Below are the code and all the weights of a small trained network. Each question names an input and a target symbol and asks about switching units off, where a switched-off unit gives its printed mean instead of its output.

import numpy as np


def w(rows, s, z=0):
    codes = np.array(rows[::2]) - 128.0
    scale = np.full(codes.shape[1], s)
    scale[-1] = z or s
    return codes * scale


def f(y):
    return y / 2 * (1 + np.tanh(0.7978845608 * (y + 0.044715 * y**3)))


def softmax(a):
    e = np.exp(a - a.max(-1, keepdims=True))
    return e / e.sum(-1, keepdims=True)


def log_softmax(a):
    a = a - a.max(-1, keepdims=True)
    return a - np.log(np.exp(a).sum(-1, keepdims=True))


def net(x, mask):
    ids = ['αβδζηθλμξπστφψω'.index(c) for c in x.split()]
    T = len(ids)
    res = E[ids] + P[:T]
    u = 0
    for l in range(2):
        r = res
        for j in range(2):
            rows = slice(2 * j, 2 * j + 2)
            q, k, v = (r @ M[l][rows].T for M in (Q, K, V))
            z = softmax(np.where(np.tri(T) > 0, q @ k.T / 2**0.5, -1e9)) @ v
            o = O[l][rows]
            res = res + np.where(mask[u + j], z, o[:, -1]) @ o[:, :-1]
        u += 2
        y = f(res @ A[l][:, :-1].T + A[l][:, -1])
        res = res + np.where(mask[u : u + 8], y, B[l][:, -1]) @ B[l][:, :-1]
        u += 8
    return log_softmax(res[-1] @ U[:, :-1].T + U[:, -1])


Q, K, V, O, A, B = {}, {}, {}, {}, {}, {}
E = w([
[104,126,128,173,84,44,127],'α',
[245,129,43,113,114,99,149],'β',
[121,197,147,123,102,45,132],'δ',
[93,212,143,125,126,148,102],'ζ',
[89,161,102,82,189,100,135],'η',
[101,125,127,173,87,46,127],'θ',
[117,101,103,140,152,52,143],'λ',
[81,108,253,97,205,168,153],'μ',
[105,54,180,167,164,167,185],'ξ',
[126,198,136,136,110,57,128],'π',
[159,123,107,148,44,189,167],'σ',
[121,114,230,83,97,148,76],'τ',
[134,217,178,114,100,188,165],'φ',
[136,188,83,167,151,76,190],'ψ',
[62,99,125,104,83,109,89],'ω',
],0.014)
P = w([
[2,118,15,120,144,142,100],'0',
[13,146,84,78,115,112,99],'1',
[69,118,138,98,108,108,120],'2',
[143,117,184,113,108,104,157],'3',
[128,161,214,129,126,84,156],'4',
[155,223,253,151,112,62,174],'5',
],0.0059)
Q[0] = w([
[132,66,67,107,169,250,89],'0.h1',
[42,144,114,119,77,2,136],'0.h1',
[183,176,103,196,152,81,154],'0.h2',
[143,129,157,156,137,150,160],'0.h2',
],0.0086)
K[0] = w([
[3,154,9,124,226,80,102],'0.h1',
[157,109,193,141,138,238,189],'0.h1',
[189,62,158,31,163,135,99],'0.h2',
[126,127,172,140,153,126,160],'0.h2',
],0.007)
V[0] = w([
[97,106,103,163,167,131,224],'0.h1',
[175,211,69,95,152,254,142],'0.h1',
[126,161,89,122,155,89,83],'0.h2',
[135,71,80,100,159,161,118],'0.h2',
],0.008)
O[0] = w([
[93,80,165,197,141,32,217,120],'0.h1',
[101,153,173,2,69,113,224,7],'0.h1',
[134,176,157,108,155,124,114,218],'0.h2',
[113,46,122,36,160,117,88,42],'0.h2',
],0.0076,0.0021)
A[0] = w([
[50,125,137,76,72,253,239,59],'0.n1',
[107,200,214,88,33,167,27,74],'0.n2',
[87,181,132,203,68,79,57,181],'0.n3',
[85,112,149,96,171,69,205,148],'0.n4',
[227,195,149,103,132,6,61,253],'0.n5',
[150,176,149,183,169,166,230,185],'0.n6',
[195,121,65,84,47,95,174,131],'0.n7',
[140,135,153,121,112,110,215,121],'0.n8',
],0.0047,0.0046)
B[0] = w([
[154,80,153,96,100,29,55,128],'0.n1',
[127,44,134,104,153,167,107,159],'0.n2',
[47,178,173,207,155,167,183,215],'0.n3',
[78,150,158,118,105,93,182,163],'0.n4',
[83,147,2,134,164,175,160,253],'0.n5',
[62,127,165,148,113,95,172,185],'0.n6',
[164,145,43,119,98,126,140,137],'0.n7',
[114,117,115,100,85,76,162,142],'0.n8',
],0.0068,0.0059)
Q[1] = w([
[45,221,133,152,111,198,172],'1.h1',
[38,160,73,246,157,133,149],'1.h1',
[156,131,158,69,102,224,148],'1.h2',
[254,51,150,51,152,83,101],'1.h2',
],0.0055)
K[1] = w([
[196,121,159,150,154,132,174],'1.h1',
[213,115,184,110,133,174,156],'1.h1',
[87,136,111,175,82,90,140],'1.h2',
[2,164,95,78,134,127,92],'1.h2',
],0.008)
V[1] = w([
[94,33,153,56,255,119,170],'1.h1',
[170,198,172,191,159,57,205],'1.h1',
[57,197,244,79,131,211,137],'1.h2',
[133,217,87,75,226,140,128],'1.h2',
],0.0078)
O[1] = w([
[236,106,210,165,180,64,159,178],'1.h1',
[134,34,129,170,14,67,44,250],'1.h1',
[151,160,148,201,42,207,206,247],'1.h2',
[161,255,187,135,62,77,54,245],'1.h2',
],0.0081,0.0021)
A[1] = w([
[41,186,84,173,186,90,147,173],'1.n1',
[93,200,69,83,63,131,53,1],'1.n2',
[131,140,174,176,67,130,84,115],'1.n3',
[25,143,189,89,212,57,87,121],'1.n4',
[110,102,65,109,86,84,122,54],'1.n5',
[158,208,10,190,129,73,171,136],'1.n6',
[181,135,125,111,95,160,202,114],'1.n7',
[65,156,254,173,170,84,118,112],'1.n8',
],0.0069,0.0057)
B[1] = w([
[178,2,157,53,140,201,130,244],'1.n1',
[50,226,68,201,214,108,150,160],'1.n2',
[76,121,137,100,185,123,145,170],'1.n3',
[217,124,44,115,81,143,76,169],'1.n4',
[87,88,180,190,113,87,3,140],'1.n5',
[118,143,188,150,78,165,30,233],'1.n6',
[151,125,33,129,207,124,169,143],'1.n7',
[163,182,71,135,183,48,118,200],'1.n8',
],0.0058,0.011)
U = w([
[102,60,99,169,168,157,71,44],'α',
[213,139,18,107,115,88,82,197],'β',
[49,163,113,184,161,107,118,63],'δ',
[121,184,99,131,210,174,166,110],'ζ',
[166,178,145,36,146,48,97,145],'η',
[93,63,110,172,169,159,73,25],'θ',
[195,41,81,149,180,98,132,81],'λ',
[206,194,210,166,143,64,135,152],'μ',
[154,93,101,209,186,92,195,114],'ξ',
[51,164,111,181,173,103,110,2],'π',
[113,55,54,71,32,155,197,227],'σ',
[170,94,253,97,150,241,51,237],'τ',
[94,187,160,80,55,93,212,156],'φ',
[111,96,222,139,62,69,68,140],'ψ',
[53,50,86,40,165,135,156,148],'ω',
],0.0054,0.0039)

Each question gives the input, a string of symbols that net reads in full, and the target symbol t.
The units are the heads (2 rows each of Q, K, V and O) and the neurons (one row each of A and B). Each row of codes is followed by its name. A weight is (code - 128) times the scale printed after its matrix; where a second scale follows, it is the last column's (O, A, B and U).
mask holds one flag per unit, layer by layer, with each layer's heads first. A switched-off unit (its flag False) gives its mean, the last column of its rows in O or B, instead of its output. The means were averaged over made-up inputs and are rounded, as every weight is.
A unit's drop is (log p(t) with every unit on - log p(t) with that unit switched off) / (log p(t) with every unit on - log p(t) with every unit switched off).
most important unit: the unit with the biggest drop
top k neurons: the k neurons with the biggest drops, biggest first
top k neurons in layer l: the k neurons of layer l with the biggest drops, biggest first
drop of u: that unit's drop, to one decimal
input ψ ψ σ θ, target σ: most important unit : 1.h2
input μ ζ τ τ τ ψ, target τ: top 2 neurons : 1.n6, 1.n1
input β σ τ τ α, target τ: top 3 neurons : 1.n1, 1.n6, 1.n2
input τ ψ θ θ η, target τ: top 2 neurons in layer 1 : 1.n1, 1.n6
input δ ξ θ, target ξ: top 2 neurons : 0.n3, 0.n5
input σ λ β π δ η, target β: top 2 neurons : 1.n4, 0.n7
input π τ σ δ, target σ: top 2 neurons : 0.n5, 1.n1
input τ π λ λ, target τ: top 2 neurons : 1.n1, 1.n6
input η ξ τ ζ τ ξ, target ξ: top 2 neurons in layer 1 : 1.n6, 1.n7
input ψ θ η ω σ λ, target σ: top 2 neurons in layer 0 : 0.n5, 0.n4
input τ η π, target τ: top 2 neurons : 1.n1, 1.n6
input σ τ β ψ τ α, target τ: top 4 neurons in layer 1 : 1.n1, 1.n6, 1.n2, 1.n7
input ψ ζ τ μ ξ ψ, target ξ: top 3 neurons : 0.n5, 1.n7, 0.n6
input ψ φ τ π, target τ: most important unit : 1.n6
input ψ μ π ω β δ, target β: top 2 neurons in layer 1 : 1.n4, 1.n8
input ζ τ ω π φ, target φ: top 2 neurons : 1.n1, 0.n6
input τ η ω τ θ, target τ: top 3 neurons : 1.n1, 1.n6, 1.n2
input ψ ψ α φ ψ α, target φ: top 2 neurons in layer 0 : 0.n3, 0.n4
input φ σ φ ξ ξ, target ξ: top 3 neurons in layer 1 : 1.n1, 1.n6, 1.n7
input σ σ ω, target ω: most important unit : 1.h2
input δ β τ σ δ σ, target σ: top 2 neurons in layer 1 : 1.n8, 1.n6
input β ψ μ ξ π, target ξ: top 2 neurons in layer 0 : 0.n5, 0.n3
input δ η ξ μ ψ, target ξ: top 2 neurons in layer 0 : 0.n5, 0.n6
input η ζ η φ, target φ: top 2 neurons in layer 0 : 0.n6, 0.n8
input η δ μ π, target μ: drop of 1.n8 : 0.1
